In the rows, 128 means zero.
Each row is followed by its class.
[101 142 125 104 123 144 136 155 127 152 119  88 145 114 152 113  73 168
 140 138 178  85 107 105 135  99 111 138 106 158 132 116 112 172 177 138
 109  93 114 191 168  88 119  90]	<158>
[164 107  71 202 149  98  69 147 102  92 112 142  94  95 134 124 122 110
 103 136 100 116 143 154 148 181 157 134 139 165  89  67 102 128 155 131
 110 100 128  97 127 128  72 127]	<100>
[187 111 155 161 158 102  88 102 167 137 130 162 184 130 129 127  60 130
 140  78 100  92 160 147 133 108 114 118 107  75 139  88 125 163 172 121
  95 108 174 103  84 144  88 126]	<143>
[158 107 126 204 134 135 118 116 105 114 111 160 159 149 161  90 140  88
  89  88 130  61 104  68 136 161  92 115 168 136 100 138 124 124 136 125
 132 107 133 111 140 170 129 140]	<115>
[153 167  89  33 142  41 128 119 186 138 104  90 100 102 127 118  89 149
 159 126 145 121 158 129 133 113 129 144 111 144 117 110 117 121 182 141
 132  89 121 163 161 141 139 100]	<51>
[100 180 116 142 172 132 115 157 142 135 121 180 124  98 108 144 138 104
  90 131 126 108 102 107 115 114 111  91 129 105 191 122 151 127 142 164
 111 142 173 146 124 138 158 136]	<159>
[159 135  81 195 167  93 118 102 121 147  99 121 168 109 130 131  61  83
 142  98 155 133  96 120 122 121 119 138 175 104  96 111 146 102 128 155
 104  84 114  83 106 154 108 124]	<100>
[147 153  94 127 118 132 136 122 143 121 132 145 147 178 141 132  97 123
 118 106 139  92 127  82  95 171 114 134 177  57 128 179 172 100 103 152
 101  80 144 100 135 125 176 124]	<56>
[147 163  96 137 165 144  98 157 164 166 108 108 125 117 142 146 164 155
 122 125  84  99  88 110 126 105 144 164 191 100 170 153 126 106 188 120
  76 117 129 104 166 160 119 132]	<110>
[166 145   8 148  94  86 146  91 100 159 112 119 139  67  96 141 150  72
  98 139 139 116 167  68  72  47 129 117 144  94 101 104 118 122 117 139
 105  73 152 102 172 173 165 108]	<103>
[111 101  85 124 141 135  77 162 132 132 141 114 117 127 133 125 119 149
 140 155 126 143 122 196 149 137 154 144 155 161 146 125 144 111 138 149
  91 136 141 173 107 149 166 112]	<110>
[204 114 158 157 158  79 163  96 138 149 157 100 122  40 130 172 118 115
 118 111 122  91  95 160 121 167 116 135 174 116 123 142 143  96 166 145
  86 112 117 117 131 158  99 135]	<172>
[ 55 164 110 147 142 121 157 127 141 132  76 109 108  95 146 129 110 151
 148 133 149 105 113  70 106 127 149 138 132 170 101  89 132 112 123 129
  93 121 125 184 144 119 185 111]	<103>
[112 132 126  89 167  90 128 146 249 141  68 110  88 141 160 141  97 167
 112 131 115 118  99 112 101 145 127 100 104 111 123  86 140 174 168 137
  99  74 157 131 140  94 102 117]	<51>
[174 164 153 204  86 118 131 142  75 142 136  78 154 109  81  94  94 144
 124 117 135 145 112 133  66 161 117 143 137  93 159  90 124 135  95 161
  77 136 103 130 148 121  93 107]	<110>
[181 171  84  30 147 124 166 140 115 140 104 107 144 131 176 123 142 111
 103 144 121 142 135 110 126  85 103 181 146 137 154 197 122 111 148 109
 106 126 118 148 146 134 116 122]	<159>
[106 149  65 212 127  98 144 146 137 111  93 127 123 104 103 209  80  85
  75 153 139 147  94 164 151  88 147 105  96 116 147 112 143  92 192 135
 131 114 135 152 130 118  95 117]	<172>
[ 99  61 109 174  89 131 127 117 121 156 117 143 137 114 125 133 184 116
 112 152 137 120  74 108 121 148 106 137 171 143 110 135 133 178 105 164
 122  81 151 157 128 154  79  99]	<158>
[168 156 146 185 125 149 123 122 167 113 117 104 136 178 106 151  31 120
  82 112 149  80 128 140 138 119 113 151 137  84 157 157 117  89 114 115
  40 140 117 172 153 150 113 130]	<159>
[153 140 124 105 219 132  99 129 168 132  38 122 125 132 127 102 107 103
 145 114 152 128 123 133 150 114 108 117 141 175  76  93  95 102  88 104
 122 157 118 108 150  95  84 105]	<100>
[151 148 160 118 134  82 127  99 108 142 104 154 113 127 107 109 153 131
 161 145 133  90 161 104 115 139 112  99 148 100  75 131 110 111 142 121
 121  97 151 117 134 159 107 133]	<143>
[143 117 114 116  70  69 115 137 111 138 105 134 149 111 114 135 152 183
 110 133  80 128 111  46 123 105 163 229 158 105 124 166 140 104 174  63
  98 101 147 179 103 109 112 110]	<172>
[137 108 125 163 144 126 110 128 157 146 130 141 124 100 139  82 118 148
 128 113 118  66 160  81 110 122 127 108 153 141 117  64  93 117 122 146
 136  64 154 166 115 145  77 138]	<100>
[106 114 142 132 161 133 177 156 147 145  65 192 148 111 121 162 146 112
  89 141 127  98 119  96 136 116 163 156 140 108 156 128 137 100 176 137
 101 142 110 123 131 107 118 104]	<100>
[ 95 129  56 108 155 141 149 155 214 134  88 131 135 126 171 143 148 164
 112 137 141 118 120  65 136 136 160 145 169  66 140 182 149  97 161 110
 107 126 107 166 131 114 157  85]	<57>
[131 130 145 116 142 124 118 176  95 135  85 139 157 173 155 113  85 122
  83 134 138 124  56 121 151 142 113 137 127 125 101 202 155 111 156 111
 100 108 119 105 121 104 117 102]	<115>
[152 133  83 184 175 120 132 131 176 185 163 137 135  58 127 171 183 142
 139 129  72 111  62 114 115 129 142 109 182 100 170  77 187 131 111 144
 116 103 128 109  80 103 155 136]	<100>
[154 109 108  80 161 127 101 132 171 125 126 114  96 134 125 121 157 151
 121 115 139 126  72  92 142 130  68 174 163 118 124 191 142 150 105 113
 114  90  64  93 206 119 142 147]	<51>
[149 105  76 130 196 154 127 150 195 144  68 109 157 162 128 142  80  86
 124  99 188  78 129 122 132 116 129 160 180  72 110  74 142  34 118 100
 101  88 107 102 154 131  93 125]	<56>
[146  95 113  87 117 114 103 145 136 174 174 112 176 140 127 136 148 123
 146  79  80 126 109 174 112  81 179 141 180 139 131 133 144  81 144 135
 106 111 134 110 136 106 131 110]	<100>
[101 126  77  51 112 119 126 150 192 124 142 118  78 113 119 149 166 137
 139 121 169 104 134 109 127 122  85 117 146  85 120 127 155 133 138 103
 148  96  89 112 140 115 161 139]	<57>
[138 163 196 132 131 116  97 154 139 111 108 126 108 128 127 134  76 132
  95 120 128 127 173 132 126 126 110 138  90  51 143 111 132 163  93 122
  74  92 156 104 129 135  66 115]	<57>
[114 118 123 126 141 135 154 121 147 140 112 133 144 132  91 156 133 101
 135 159 147 124 136 110 141 117 107 120  96 145 111 143 116 143  93 132
 160 151 132 139 133 116 112 103]	<159>
[189 127  27 136 147  81  91 119 161 115 113 117 138 130 108 197 131  90
 113 122  96  98  99 130 131 121 118  93 148 116  85 110 142 129 133 127
 150  99 175  94 132 133 138 113]	<51>
[126 114  93  90 138 124 128 175 122 142 131 112 111 138 143 110 144  95
 129  77 169 133 135  93 124 161 124 126 192  67 118 120 123 116 183 118
 145 127 144 128 163 147 112 128]	<158>
[140 168  87 175 114 123 105 105 129 116 121 100 129  84 121 165 140  99
 121  87  99 124 109 137 112 114 113 133 178 146  92 127  82 120 137 183
 109 115 162 182 130 144  73 113]	<103>
[170 195 199 156 158  97 144 113  96 144 128 130 154 110 155 105 147 119
 117 116  84 121 111 119 168 127 135 131 141 119 141 154 152 106 104 142
 110 126 147 166 124 134 129 109]	<115>
[108 133  92 129 137 170 137 147 178 122  98 128 103  91 117 135 124 157
 135 151 161 120 140 160 116  88 100 114 140 152 172 134 123 132 124 145
 107 142 100 169 114  84 137 120]	<110>
[141 153  58 244  74 146 117  99 109 115 102 108  84  88 137 189 152 109
 109 151 107  58  90 101 114 109 104 135 129 131 132  43 141 119  88 117
  96  86  73  98 101  67  91 143]	<172>
[194 137 142  73 119  76 130  94 111 130 103  85 167 148 117 109 125 149
 115  98 121 122 109 116 150  63 106 139 138 134  88 156 125 157 154  80
 107 128 140 150 142  97 158 122]	<136>
[187 157 164 101 135 128 124 147  94 101 118 103 172 138 136 156 112  77
 141 100 135 105 163 171 103 144 106 178 181 101 145 101 128 106 103 160
  83 153 115 128 148 182 104 123]	<51>
[111 154 123 181 144 176 158 151  90 149 146 159 168  91 151 156 122  93
  90 147 121  75 119  82 113 135 132 110 156 137 156 139 126 110 168 154
 111 118 157 156 113 188 149 118]	<100>
[138 129  80 107  55  53 116 140 147 137 116  94 126 122 112 114  65 111
 124  81 163  88 119 111  85 149 132  92 143 101  92  51 122  79 239 109
 127  97 118 152 104 111 106 111]	<172>
[173  70 136  58 172  77 140 113 112 141  62 129 159 182 142  78 177 147
 146 132 142  92 111  93 121 115 111 130 161 152  73 115 140 152  92 128
 137 120 133  99 163 121 178 140]	<136>
[215  84 109 150 159 114  82 105 146 133 112 135 117 133 136 133  95 106
  84 126  85  87 130 138 150  84 151 120 206 141 106 135 145 111 134 126
  87  98 113 126 102 145 126 162]	<56>
[197 200  96  24 125  94 105 136  89 115  71 122 148  74 145 128 147  92
 107 145  88 108 121 154 129  86 101 157 175  90 115  73 118 105 138 138
  91 140  90 119 117 174  59 116]	<103>
[168 190 178 223 124 121 107  80 174 110 115 124  99  86 124 159 114 107
  78  93  90  83 130 135 137 123 115  83 172  87 123 124 128 140 117 142
  61 150 155 160  94 155 109 135]	<115>
[124 104 141 106 115  89 130 122 144 113 103 146 146 137 131 106 124 131
 125 118 129  96 136 154 144 132 103 120 146 135 114 113 139 118  47 160
 128  96 142 150 143 136  86  82]	<100>
[143 121  61  75 127 142 103 114 160 115 105 103 112  99 135 139 122 117
  77 133 146  94 125  90 120 115 119 173 178  49  73  79 140  93 113 131
  89  68 101 134 138 136  86 136]	<56>
[217 124 135 202 172  94  99 113 149 106  85 158 166 147  87 146  82 137
 114 106 141  44  73 131 155 152  90  92 160 100  89 199 135  79  90 116
 107  91 145  94 139  90 104 101]	<57>
[152 179 100  87 122  93 127 115 156 135 104  91  89 130 125  88 138 113
 155  92 151 141 157 114 113 103 123 130 175 119 111 101 123  98 116 114
  99 116  59 115 189  99 145 132]	<100>
[138  89 107  34 112 149 122  93 180 104  67 145 119 143  99 100 124 162
 103 154 150 103 156 148  73  74  86 149 121 107 106 105 127 117  13 116
 113 117 110  81 138 117  68 142]	<56>
[158 152  65 109 147 100  93 106 117 125 114 128 157  83 129 152 184 102
 117  97  90 131 112 110 126  92 140 156 150  71 116  67 138 120 139 138
 129 127 162 116 113 104 106 110]	<51>
[186 117 137 221 149 154  98 142 140 136 148 100 136 132  96  99 122 128
 116 109 130  53 117  40 119 132  86  90 187 123 101 137  91 121  88  94
 132 101 108 151 180 130  90 154]	<159>
[177 163 165 163  97 119  94 140 132 143 184 106 156 129  72 126  69 153
 129 174 133 146 140 148 105 133 124  92 194  26 108 191 140 150 149 138
  89  86 114 141 107 159  88 135]	<56>
[194 125 118 144 188 112 134 127 170 123 144 141 122 131  80 150 191  87
 150 154 129 110 131 128 124 200 128 113 155 162  89 142 131  86 105 102
 121 113 144 123 190 116 178 148]	<159>
[ 92 130  96 171 127  84 150  85 153 126  75 161 124  96 129  77 145 136
 105 127 166 130  89  77 126 139 108 109 118 109 123 123 136 127 140 127
 125  81 127 149 136 103 114  93]	<51>
[147 166 148 134  90 131 128 117 159 118  99 124 145 144 114  81 153 106
 132  89 143  93 148 121  99 173 110 102 171  61 136  72  91 103 149 149
 111 152  92 134 121 160  76 121]	<136>
[159 114  88 172 168 164 125 189  87 158 102 142 156 115 143 135 145  96
 107 128 144 134 147  90 128 100 125 162 193 137 150 139 106 129 162 129
 110 130 144 175  94 104 108 110]	<100>
[107 117  68 129 112 132 176 140 155 148  96 124 123 156 175 137 144 123
 106 132 122 111 134 103 109 156 174 148 162 103 147  86 152  94 176 126
 119 123 117 149  92 118 124 117]	<56>
[121 114 101 191 147  83 120  89 108 115 107 120 172 131 140  95 145 156
 118 129 118 143  87 178  94  96 156 122 153 139  93 114 144 117 116 164
 116  60 161 107 178 112  66 138]	<56>
[114 161  73 108 147 126 121 106 191 154  70 152 108 104 132 115 121 129
 112 121 145 107 107  23 125 102 100 115 124  59 111 118 130 129 146 156
 109  72  83 142 145  87 130 102]	<143>
[114 131 124 155 163 164  89 133 142 103 112 120 147 116 172 151 195 175
 158 115  98 112 116 127 112 115 131 147 186 107 107 128 129 169 143  72
  88 152 161 100 105  68 102 137]	<51>
[112 158 166 160 167 151 118 100 123 144 103 169 132  85 132 136 103 103
 107 110 121  96 114  83 134 113 148 118 141  86 132 132 149 114 180 119
  63 133 147  84 104 131 179 136]	<110>
[117 149 136  98 128 163  80 148 128 123 118 154 147 103 185 100 172 119
 139 105 113  81 128 102 125 158  84 156 210 105 131 148 108 153 142 147
  71 125 113 122 132 181 101 105]	<103>
[143 138 138  20 108  90  75 160 109 122 119 100 112 102 139 101 123 127
 112  89 120 104 131 134 155 133 100 156 186 103 112 125 135 112 168  84
  90 133 145 141 119 180 116 105]	<110>
[205 131 184  99 149  75 119  99  83 141 128 130 207 134 133  77 146 119
 167 147 135  83 112 142 126 157 115 130 210  90  83 121 154  95 107 154
  87  70 133 134 115 202 142 137]	<136>
[107 158 166  72 107 125 112 108 186 143  99 126 137 147 121 122 102 134
 155  83 136 118 143  91  84 156 120 122 141  86  69 137 116 148 142  97
  79 142 152  71 119 100 122  93]	<100>
[173 183 149 129 131 137 105 106 106 148  98 111 121 126 113 145 111  57
 102 178 109 134 143 140 130 159 150 135 136 120  74 106 105  98 156 105
  83 121 130  93 113 196  67 119]	<56>
[ 89 105 179 203  87 167 175 123 107 103 132 164 119 160 146  85 124 107
 113 124 185 116 141 144 138 165  47 125 144 141 191 207 125 148  86 119
 108 142  86 142 114 157  85 132]	<159>
[174  98 152  85  97 173  89 148 146 132 185 128 139 114 123 167 183  97
 114 149  67 113 169 149  98 156 147 172 161 139 127 129  98 165 139 174
  75 139 116 154 123 132  94 130]	<159>
[149  97  77 207 156  52 129  92 102 110  83 118 116 129 125 127  87 120
 112 148 159 109 144 134 171 122 155 139 143  98  96  95 112  80 156 149
 141 133 131 158 154 199  90 134]	<172>
[129 125 164 157  60  91 140 108 112 102 121 143 119 141 101 117 104 160
 118 114 106  78 171 119  91 167 149 111  96 100 106 136  96  66 111  97
 135 127 190 113 121 131  51 108]	<172>
[136 153  91  80 110 119 110 122 143 123  57 121 125 122 143  88 167 110
 121 157 131 114 147 136 111  67 106 112 185 114 115 135 133  86  69 112
  83  78 112 105 171 159  96 104]	<110>
[167 176 131  95 138 103  96 190 160 135  92 116 135 112 156 160 139 119
 147 163  87  93 107 107  93 132 115 149 171 166 150  89 158 136 155 131
  88  73  88 125 157 138 134 142]	<172>
[173 143 126 137 139 125 142 136 144 135 110 125 142 159 115 179 115 113
 129 141  96 161  98 103 129 131 122 152 149 122 135 222 136 114 112 156
 140 139 104 128 141 114 121 125]	<172>
[ 59 120  70 135 188 138 144  86 166 144  88 115 147  62 195 119 192 127
 155 164 174 140  92 106 123 128 140 138 154 130  81 106 136 152 177 131
  95 103 101 114 155 124 135 101]	<51>
[164 127 114 111 137 102 159 110 156  98  73 148 115 105 135 115 124 147
  86 134 105 121 109 107 139 162 134 163 177  51 142 133 153  89 132 128
  99 154  79 125 114 170 108 142]	<110>
[191 141  99 124 168 109 130  99 177 148 122 113 129 125 150 144 106 117
 104 100 103 110 111 130 153 112  91  67 158 107 126 119 142 169 117 190
 159 117 167 179  80  80 104 108]	<56>
[161 147 154 155 159 154 110 185 107 163 117 118 139 130 138 130 111 147
 134 175 142 101 116  29  99 180  93 184 158  87 127 105 139 179 161 103
  58  86  95 146 134 169 151 147]	<143>
[112  90  89 205 137 139 124 149  93 141 138 104 133 124 151 113  57 107
  87  70 163  98 146 103 141 128 126 121 152 114 151 130 141 121 118 123
 121 130 145 119 126 149 121  90]	<56>
[183 139 233 130 128 151 110 141 141 143 140 131 116 160 138 140  84 109
 101 125  83 101 137  91 145 166 112 172 182  81 134 168 135 146 118 171
  87  70  95 142 112 164  66 152]	<56>
[162 194 154 190 143 119 140 116 148 114  71 139 131  97 119 129 115 111
 135 110 122 133 159  70  87 141 115 115 133  80 120 103  98 147 139 136
 120 109 146 130  98  80  52 120]	<51>
[116  99 117 154 127 104 122  99 125 181 123 111 146  84 156 115 220 134
 171 126 101  86  90  70 101 139 115 136 194 169 118 113 147 120  50 131
 135 117 143 119 138 168 128  94]	<172>
[ 92 155 117 200 157 146  96 165 106 116 155 127 132  80 133 161 157 198
 138 170  95 125  63  87 142 198 106 176 130 133 139 178 156 179  87 100
 105 131 168 136  94  98 119 102]	<159>
[109 118  49 127  85 133 140 138 132 150  98  96 161 108 129 122 118 144
 120 166 155 140 112 120  80 126 142 116 120 112  75 116 105 139 165 156
 145 148 100 137  79 106  76  82]	<115>
[137 135 100 145 199 134 155 139 104 141  65 145 147 104 109 107 118 113
 130 157 172 104 131 116 111 141 158 107 151  80 124  70 141  40 102 148
 113 160 140 128 124 133 153 115]	<110>
[ 95 136 112 208 127 113 124 145 103 117 131 148 126 138 147 118 139 125
 122 126 135 127 140  94 169 144 156 128 182  65 153 181 125 127 197 149
 131 130 103 152 141 166 116 110]	<51>
[146  87 126  58 192 131  99 114 141 140 130 140 130 149 129 100  95  99
 143 105 187  85 166 118 130 116 115  89 170 108  60 210  86 115 180 157
 123 150 118  70 186 150 139 140]	<159>
[158 114 106 124 180 121 121 156 133 124 117  78 186 157 136 131 118 141
 105 193 114 147  93 121 164 137 150 135 132 111  68 153 123 129 124 128
 131  82 132 154 193 191 111 115]	<136>
[134 131 177 136 163 126  97 185  99  98 123 127 124 118 151 116 101 194
 155 112 115 108 162 143 111 174 161 214 172 120 122  99 141  77  86  85
  52 102 175 149  94  98 103 141]	<100>
